(in the rows, 128 means zero)
Here are made-up things, facts about them, and rows of numbers that follow some of those facts. Name the thing behind each unnamed row.

Some facts about the things:
daza | χ 876 | Δ a
bistoze | χ 731 | ζ bofusa klikur stoske sosto | Δ a
sudus | χ 876 | ζ greklo | Δ b
tozal | χ 876 | ζ gudugu dusti | Δ b
zomek | χ 876 | Δ b
nutur | χ 731 | Δ b
stutik | χ 200 | ζ namu nutur ledrek
roloska | χ 876 | Δ a
klegral | χ 876 | ζ daza roloska | Δ b
buskal | χ 731 | ζ lunok gudugu vokli bruflum
flozek | χ 876 | Δ b
tibek | χ 200 | Δ b
sorusto | χ 200 | Δ b
pufar | χ 876 | ζ keklim stenur | Δ a
klodan | χ 200 | ζ nositrak reri pastok roloska | Δ a
nitri | χ 200 | ζ dadrudror rugral | Δ a
sutron | χ 200 | Δ a
plasona | χ 731 | ζ breze | Δ b
lista | χ 876
vatel | χ 876 | ζ nuku bufli grustes moko | Δ a
kepabrar | χ 876 | Δ a
skelur | χ 133 | ζ pima rega zomek | Δ b
breflus | χ 133 | ζ vorik | Δ b
truklan | χ 876 | ζ breze
keklim | χ 731 | Δ a
griza | χ 876 | ζ vokli rega kepabrar | Δ a
pavul | χ 876 | ζ flozek ralir | Δ b
granis | χ 876 | ζ breze pastok | Δ a
matras | χ 876 | Δ a
nuku | χ 133 | Δ a
plagris | χ 200
bimen | χ 876 | ζ vibi bamus grustes sofli | Δ b
gudugu | χ 200 | Δ a
reri | χ 876
fises | χ 200 | ζ moko stubrogun | Δ a
bofusa | χ 731
pima | χ 133 | Δ a
ploflol | χ 200 | ζ bufli nugakla
vokli | χ 200 | Δ a
kotes | χ 876 | Δ a
magra | χ 200 | Δ a
datan | χ 200 | Δ b
sofli | χ 133 | Δ a
klikur | χ 731 | Δ a
rega | χ 876 | Δ a
namu | χ 876 | Δ b
vurus | χ 876 | ζ dugo rugral
gopu | χ 200 | ζ nuku | Δ b
nositrak | χ 876 | Δ a
dratrar | χ 133 | Δ b
nugakla | χ 200 | Δ a
dadrudror | χ 731 | Δ a
sosto | χ 133 | Δ a
sopulum | χ 876 | ζ lunim | Δ a
zeflir | χ 731 | Δ a
ledem | χ 876 | ζ dusti | Δ a
vibi | χ 731 | Δ a
muzuk | χ 876 | ζ plagris flozek vokli stoske | Δ b
rugral | χ 876 | Δ b
ledrek | χ 200 | Δ a
grukla | χ 200 | ζ moko | Δ a
kesagre | χ 876 | ζ dugo datan vorik | Δ a
breze | χ 876 | Δ a
tregres | χ 200 | ζ gotak | Δ a
ralir | χ 731 | Δ a
greklo | χ 876 | Δ a
dogus | χ 200
bruflum | χ 731 | Δ a
groris | χ 876 | ζ makol lunim | Δ a
lufik | χ 133 | Δ a
lidra | χ 876 | ζ sutron makol ralir vorik
kinoma | χ 731 | ζ magra dratrar vokli kotes | Δ a
drilu | χ 133 | ζ sofli
moru | χ 876 | ζ matras saflik kepabrar | Δ a
grustes | χ 200
gotak | χ 876 | Δ b
stubrogun | χ 876 | Δ b
nevitu | χ 876 | ζ nugakla fluklem
dugo | χ 876 | Δ a
fase | χ 200 | Δ a
platras | χ 133 | ζ stenur
sibudro | χ 876 | ζ pima lunim | Δ a
pusku | χ 876 | Δ b
saflik | χ 876
grastepli | χ 133
distin | χ 200 | Δ a
bukis | χ 133 | Δ b
flestofur | χ 876 | ζ klikur grustes | Δ b
meplum | χ 731 | ζ magra stenur | Δ a
bamus | χ 731 | Δ a
gagriti | χ 876 | ζ distin klikur | Δ a
pastok | χ 876 | Δ b
skuflen | χ 133 | ζ roloska | Δ a
stoske | χ 876 | Δ a
vorik | χ 731 | Δ b
bufli | χ 876 | Δ a
moko | χ 731 | Δ a
laplus | χ 876 | Δ a
makol | χ 200 | Δ a
lunok | χ 731
fluklem | χ 200 | Δ a
stenur | χ 876 | Δ b
lunim | χ 876
plukel | χ 876 | ζ tibek dadrudror | Δ a
dusti | χ 876 | Δ b

Known rows:
[130 107  82 112 123  93 125  89 127 159 117 147  88 168 140 167 119 135
 140 157 151 160  99 101 146  94 132 142 157 148 146 148 180]: rega
[125 103  95 105 123  86  94  95 130 151 123 144  88 156 153 170 120 127
 135 136 161 150 109 107 123 122 133 121 137 143 150 143 155]: greklo
[129 117 106 100 104  78  75 108 123 145 113 110 110 137 152 193 120 114
 132 165 166 150  96 111 139 132 129 123 114 117 154 128 144]: granis
[147 140  97 144 127 142 128 161  63 174 149 111 135 131 150 115 118  90
 107 126 117 175 164  96  83 144 133 166 116 100 160 145  99]: tregres
[147 143  97 147 131 149 130 156  63 174 146 123 133 132 149 106 120  91
 114 121 113 173 162  91  86 139 132 164 126 104 163 144 103]: fase
[125 106 102 125 116  87 132  92 131 152 131 156  76 147 147 191 124 121
 136 147 132 156 103 119 140 101 129 133 150 157 157 145 163]: kotes
[107  98 107 116 123  93  95  85 144 156 117 141  91 158 162 148 118 145
 136 138 173 176 137 112 104 126 144 131 137 134 147 145 170]: bufli
[133 103 140 140 150 175 104 115  85  71 166  96 154 136 119 105 171 100
 172 136 149 164 124 121 123 144  89 118 122 149 155 134 107]: zeflir
[144 138  96 152 135 153 127 151  70 177 147 120 131 139 157  84 115 107
 119 123 123 187 178  95  66 147 142 168 130 101 162 144 115]: fluklem
[142 124  88 140 145 141 118 174  58 156 155 123 132 120 142 124 126  74
 106  99 118 153 169  93  85 137 115 159 110 108 157 144  76]: nitri
[126  95 155 154 154 190 113 113  97  72 167 106 153 121 129  88 174 117
 179 147 154 184 146 123 113 150 100 133 134 142 157 138 119]: bamus
[106  84 103 150 102 163 111 146  79 126 135 154 103 107 148  94 144 113
 166 208  96 171 137 165 124 120  64 144 127  99 106 107 150]: sosto
[134 159 166 135 105  94 161  81 186 121  93 161  93 132  98 124  88 160
 118  83 106  50  81 166 131 104 167 113 159 135 112 109 153]: stenur
[133 151 148 104 122  97 162  89 182 138  74 132 113 156  79 114  92 182
 124 104 128  61  81 146 153  90 165 130 157 122  95 115 165]: zomek
[129 131 179 153 159 176 177 175 160  47 195 101 207  91 118 158 193 110
 124 130 110 126 141 141 183 150 106  80  97 187 122 136  70]: buskal
[118 145 129 101 134  97 128 138 204 124 136 143 137 120 160 196 133 148
  94 110 150 108 139 114 161 148 150  72 105 178 112 145 121]: lista
[120 154 137  90 121  90 113 148 200 117 129 123 151 112 158 201 129 138
  95 136 153 108 123 120 174 160 152  70  91 164 117 135 118]: truklan
[137 151 177 151 155 196 180 155 165  44 190 124 186  95 126 130 181 114
 133 124 110 122 139 134 181 153 111  78 123 198 122 145  88]: lunok
[119 126 114 117 128 160 121 197 148 108 139 139 152 104 160 111 156 133
 117 166  97 113 147 173 156 144  97  70  78 137  67 105 119]: grastepli
[122 145 102  86 150 109 140 133 200 128 122 153 137 144 144 168 133 158
 112 115 152 104 130  99 185 125 144  88 132 189 105 150 142]: lunim
[103 118 133 128 126 163 119 200 158 112 146 132 165  91 162 110 162 141
 118 170 102 132 171 179 143 152 103  81  64 123  61 103 119]: drilu

Name these rows:
No name comes twice in this set of rows, the named rows included.
[121  93  81 125 109 143  83 153  69 134 125 129 107 134 150  95 138 114
 160 193 111 154 118 162 119 117  74 122  99  98 106 102 157] -> lufik
[127 136 151 136 101 151 125 153 129 106  86 126 129 114  88  45 115 157
 137 142  79  58 100 210 118 113 112 113 106  73  55  72 141] -> bukis
[113  88 160 161 148 177 124 126  93  73 169  97 170 102 109 133 185 100
 168 156 140 184 140 132 135 140  80 145 117 133 155 131  96] -> bistoze
[155 188 164 154 126 154 173 154 117 150 106 115 154 111  91  50  88 133
  94  76  82  77 146 137  89 135 165 158 135  80 115 110  94] -> sorusto
[101 132 193 127 114  92 141  95 191 128  86 125 132 113  89 129 103 176
 113 100 133  77 121 164 126 112 165 135 130 100 101 105 141] -> flestofur
[112 130 180 133 115  87 168 101 180 127  92 128 129 112  71 160 105 160
 113 103 109  66  98 162 152  94 149 142 139 113 100 104 135] -> muzuk
[146 165 215 140 127 178 131 122 133  46 122  73 185 104  60  56 135 134
 153 113 120  63  95 159 141 151 128 108 120 108 111  89  97] -> plasona
[113 143 173 117 114  94 134  85 193 136  79 137 114 136  98 103  94 188
 116  85 142  72 111 159 111 119 178 120 145 110 102 106 157] -> stubrogun
[145 155 196 141 146 179 149 109 144  53 126  96 165 130  69  34 139 147
 149  80 119  60  98 166 121 133 135 100 136 132 106 102 111] -> nutur
[126 120 139 127 111 144 150 159 119 129  82 101 144 133  64  61 124 163
 129 156  77  74  94 204 147  82 108 132 104  70  50  71 148] -> skelur
[145 176 124 136 149 144 155 213 130 157 164 111 187 111 153 133 136 107
  62  89 105 128 189 114 113 166 160 103  76 134 121 143  65] -> stutik

The same things again, as new rows of numbers:
Known rows:
[144 101 114 240 148 129 122 135 131 143 119 152 171 111 114 132 116 123
 111 136 117 115 105  94  95 133 131 122 111 130 137 157 123 134]: nutur
[132  97 143 187 134 130 118 156 125 156 117 153 117 112 124 152 116 131
 107 138 122 119 116  90  93 122 127 142 119 125 173 123 125 135]: bofusa
[140 105 128 137 117 115 122 107 126 144  99 151 158 120 120 150 121 111
 130 126 132  86 184  96 128 137 129 169 121 115 155 102 141 119]: granis
[131 101 115 209 156 124 121 113 118 127  64 155 191 114 110 143 121 112
 132 143 122  90 145  92 168 145 134 129 114 125 144 142 135 129]: pastok
[151 104 133 100 116 120 123 140 120 153 146 139 138 118 121 142 161 110
 122 122 114  87 156  94 165 129 128 178 157 123 142 147 130 132]: klodan
[137 101 134 136 130 117 119  94 124 133  88 148 164 120 115 152 139 121
 128 125 129  91 184  95 115 134 136 148 120 115 152 110 143 120]: breze
[136 101 134 136 128 115 118  92 125 131  85 150 169 119 116 154 143 120
 129 128 127  89 185  96 123 135 138 155 119 117 153 111 144 122]: roloska
[134 112 109 197 142 121 123 142 115 139  67 155 154 115 108 138 103 104
 137 145 131 101 144  92 158 144 121 129 115 119 126 103 132 142]: bimen
[131 101 135 145 136 117 111  99 125 134  85 141 130 125 115 153 137 117
 128 137 133 102 180  92 107 132 124 137 125 109 159  96 143 129]: stoske
[144 104 136 140 126 113 114 100 125 144 104 153 153 124 118 140 114 117
 141 132 143  95 177  95 130 137 128 154 127 111 128  94 140 122]: plukel
[143 103 112 172 158 125 116 151 112 137 116 139 158 114 111 124 151 110
 126 137 112 100 110  89 181 135 121 133 157 128 121 177 125 147]: sorusto
[143  86 126 244 146 132 117 121 124 139 123 151 159 116 114 129 115 124
 118 147 115 124 115  90 103 133 129 108 118 130 149 157 122 134]: vorik
[133 101 137 156 149 126 105 124 110 145  93 156 139 117 131 140  89 116
 141 142 139  98 163  91 169 132 122 141 132 121 151  85 136 138]: lidra
[138 113 124 139 139 113 113 104 125 145 103 140 144 122 129 142 113 110
 130 129 139  97 186  98 104 127 121 138 129 112 155  99 145 130]: griza
[136 108 129 136 145 114 110  99 124 137  88 139 154 122 123 145 131 121
 129 127 132  98 185  98  92 127 130 131 128 113 152 110 147 131]: kepabrar
[143 116 129 123 115 117 125 128 124 142  88 152 127 118 113 147 119 113
 136 127 139  98 179  97 106 135 125 155 116 111 131  66 139 136]: vatel
[130 109 131 127 117 112  78 139 130 140 132 141 143 113 103 154 140 125
 125 116 120  99 180  88  55 134 124 151 117 111 124 151 120 153]: nuku
[128 108 110 206 169 122 112 115 122 130  63 145 183 117 114 137 120 113
 131 143 129 100 136  92 149 138 126 113 120 120 136 138 139 131]: dusti
[134  99 142 160 152 124 103 116 113 146  89 158 153 119 124 139  97 123
 143 139 144  94 150  89 165 137 126 146 131 121 130  88 136 131]: vurus
[128 107 136 155 154 122 111 125 116 143  76 155 157 116 124 143 108 124
 136 133 137  95 152  93 147 132 130 137 126 122 139  89 138 134]: lista
[144 111 135 113 142 131 112 179 111 151 117 144 119 111 119 133 144 121
 125 125 120  99 125  92 166 126 125 154 158 129 123 124 124 155]: ploflol

Name these rows:
No name comes twice in this set of rows, the named rows included.
[133 105 112 204 148 120 122 129 118 136  72 157 190 113 114 142 106 103
 135 142 126  90 145  91 175 144 127 135 117 124 141 125 134 129] -> klegral
[120 109 133 150 145 117  61 156 120 149 132 154 166 107 115 150 113 126
 124 124 125  91 153  82 110 133 123 151 129 122 132 158 118 152] -> grastepli
[132  96 120 206 159 121 109 102 118 126  74 151 179 119 110 129 113 118
 140 147 132 102 136  92 162 147 127 115 123 120 119 128 135 131] -> rugral
[129 105 132 159 145 123 111 129 116 145  79 159 164 112 125 148 103 119
 130 132 133  88 156  95 162 135 134 154 124 123 153 105 138 129] -> truklan
[146 102 136 171 126 118 122 119 140 158 143 143 145 118 118 143 135 132
 107 124 124 114 139  94  52 122 134 148 119 119 147 131 132 121] -> keklim
[125  97 117 207 149 115  67 135 118 136 135 150 182 112 105 136 104 109
 128 142 119  98 146  80 133 141 116 131 125 122 123 182 113 153] -> breflus
[133 100 139 128 159 129 106 162 113 144 114 136 118 115 125 138 158 121
 122 131 116 102 127  87 165 122 122 142 170 126 148 146 129 148] -> plagris
[118 113 132 157 156 111  65 159 125 154 135 150 163 109 119 151 112 124
 122 123 131  93 142  83 113 131 120 156 133 120 125 165 119 148] -> platras
[116 108 110 213 164 112  68 143 125 140 119 142 177 111 108 144 124 113
 118 133 118  98 136  82 109 137 115 128 125 120 124 205 119 150] -> dratrar
[129 101 136 157 158 129 100 115 109 129  75 150 162 116 130 138 108 126
 137 136 132  99 170  94 127 129 136 115 128 123 158 102 139 142] -> lunim
[128  98 116 209 165 125 108 112 118 124  65 146 163 117 114 138 118 112
 134 150 129 102 143  91 148 138 122 108 123 119 146 132 138 137] -> flozek
[146 101 137 105 127 122 117 136 120 144 126 131 108 121 114 146 177 117
 122 128 116 102 150  89 138 125 122 153 155 118 139 133 130 142] -> distin

The same things again, as new rows of numbers:
Some things and their rows:
[126  91 134 109  98 154 116 129 146 128 151 119 142  37 137 178 108  90
 128 151 117 145 113  94 118 131 149 118 137 146  82 180 156 176 130  72
 103]: kinoma
[108  96 105 111 113 157 120 136 145 142 151 107 117  57 130 166 133  94
 132 129 118 126 129 130 104 128 149 107 142 140  98 184 116 187 117  83
  80]: pufar
[111 124  86 159 136 177 115 152 151 156 140 116 161  51 127 100 165 144
 127 154  89 114  93 139 133 143 117 101 145 167 127 165 104 145 114  92
  95]: dogus
[117  97 117 106 105 152 123 135 143 131 146 104 115  49 133 169 136  94
 129 125 112 135 127 126 115 139 145 111 154 157  97 185 132 179 123  76
  80]: griza
[115 121 100 129 109 149 122 138 154 117 166 145 130  64 106 146 132 112
  88 135 109 111 119 158 131 129 132  98 132 145  98 182 102 168 142  79
  87]: lista
[100 134 108 137 136 216 126 142 146 176 145 115 175  52 112  70 176 173
 127 159  89 126 105 135 118 113 116 118 133 152  94 157  84 150 122  79
  80]: tibek
[ 97 115 101 106 100 207 127 108 143  94 160 141 147  42 116 138 137 169
 101 158  98 128 112 129  97 111 115 130 106 144  79 177 128 182 136  66
  71]: plasona
[109 100 127 112 112 150 120 121 144 132 152 121 143  53 145 196 114 109
 132 138 110 135 107  98 111 144 152 113 135 142  90 180 161 181 113  83
 100]: bistoze
[105 129  95 125 118 178 129 133 145 110 152 132 118  57  94 140 131 128
  93 123 105 116 106 154 117 133 117 100 132 126 120 196 113 185 121  89
 102]: nevitu
[105 107  80 136 108 169 115 134 152 105 168 142 123  61 119 133 135  95
 111 140 114  97 120 165 117 116 125  94 121 142 105 185  81 179 139  78
  92]: reri
[108 126 115 113  96 180 139 119 146 125 155 136 145  49  87 104 161 153
  82 130  98 137 130 148 119 100 125 123 134 151  74 179 107 167 150  63
  65]: zomek
[ 96 132  90 104 107 157 136 127 137 133 174 123 127  48  88 123 158 170
  79 144 100 147 119 146 105 100 141 120 135 167  71 186 105 184 127  81
  68]: muzuk
[125 130 101 145 130 211 120 164 146 159 135 116 158  40 112  98 149 150
 124 164 101 117  90 135 138 140 104 113 148 152 136 169 108 158 124  86
 113]: stutik
[124 145  82 147 153 169 124 153 149 189 148 128 159  66 109 114 138 135
 146 168 105 108  90 142 141 101 117 104 134 141 112 156 114 153 134 103
 123]: drilu
[102  88 108 118  98 194 120 126 150 122 133 114 126  58 144 165 137  89
 147 124 111 106 130 137 108 138 133 105 136 136 116 178 119 175 120  71
  66]: nositrak
[123 108 117 135 143 175 118 152 151 204 142  95 163  52 141 115 146  97
 184 147 103 107 113 102 132  95 128 105 146 130  95 148 130 142 134  85
 107]: pima
[112 127  91 115 100 162 137 126 143 116 166 136 134  52  87 122 154 157
  79 153 105 141 127 153 113  98 141 123 134 171  72 180 101 178 142  76
  63]: tozal
[ 90 147  93 102 119 198 144 115 136 121 151 125 131  56  87 134 149 179
  83 135  99 139 113 148  98 111 131 120 128 142  95 189 118 190 121  87
  70]: bimen
[103 127 102 118  94 182 135 122 145 121 162 135 141  59  87 120 156 155
  80 139 100 130 127 151 113 106 134 119 128 148  77 177 101 176 146  72
  60]: pusku
[ 96 127  98 118 109 168 132 120 152 122 161 139 141  63  93 114 158 147
  92 140 100 126 124 157 106  98 137 117 121 152  73 179  89 171 140  74
  58]: gotak
[105 144  79 123 147 198 129 136 141 185 151 112 162  54  98  69 160 180
 149 167  90 118 101 134 111  66 115 119 121 153  85 154 106 157 128  91
  91]: bukis

Which thing is each row?
No name comes twice in this set of rows, the named rows included.
[116 117 119 138 120 150 119 119 151 117 154 153 148  46 109 145 121 113
 114 138 107 122  98 130 122 121 128 104 120 142  83 191 132 166 134  74
 126] -> bofusa
[100 115 109 110 125 171 132 136 145 152 132 112 125  71 122 191 121 107
 131 123 118 127 121 130 101 144 153 104 141 118 115 186 131 194 109  95
  87] -> vatel
[114 147 101 162 150 195 124 143 149 179 117 123 171  53 110  85 157 131
 154 139  94 116  88 147 130 128 120  97 140 134 131 173  98 149 105  98
 128] -> grustes
[106 100 138 103 113 178 122 134 152 148 145 114 137  58 128 150 136  85
 107 104 107 111 135 121 124 146 132  98 142 108 101 180 130 164 133  65
  78] -> dugo
[109  98 146 116 115 184 112 126 152 138 149 127 149  50 133 167 114  87
 139 124 114 111 118  95 112 137 134 110 121 109  74 175 144 168 130  65
 107] -> dadrudror
[107 112 133 122 115 176 133 122 154 139 110 126 146  70 129 175 136  88
 137 105 112 118 126 133 118 147 149 102 145 116 110 181 134 167 122  80
  84] -> bufli
[116  97 146 109 112 190 117 122 147 122 143 121 148  42 142 170 110  93
 146 135 114 126 110 103 108 132 135 116 127 114  95 181 153 175 121  65
 106] -> zeflir
[105 131 104 103 112 197 138 128 144 116 161 133 133  50  85 108 145 155
  92 144 109 131 120 153 102  99 127 121 123 133  80 186  90 188 136  72
  71] -> sudus

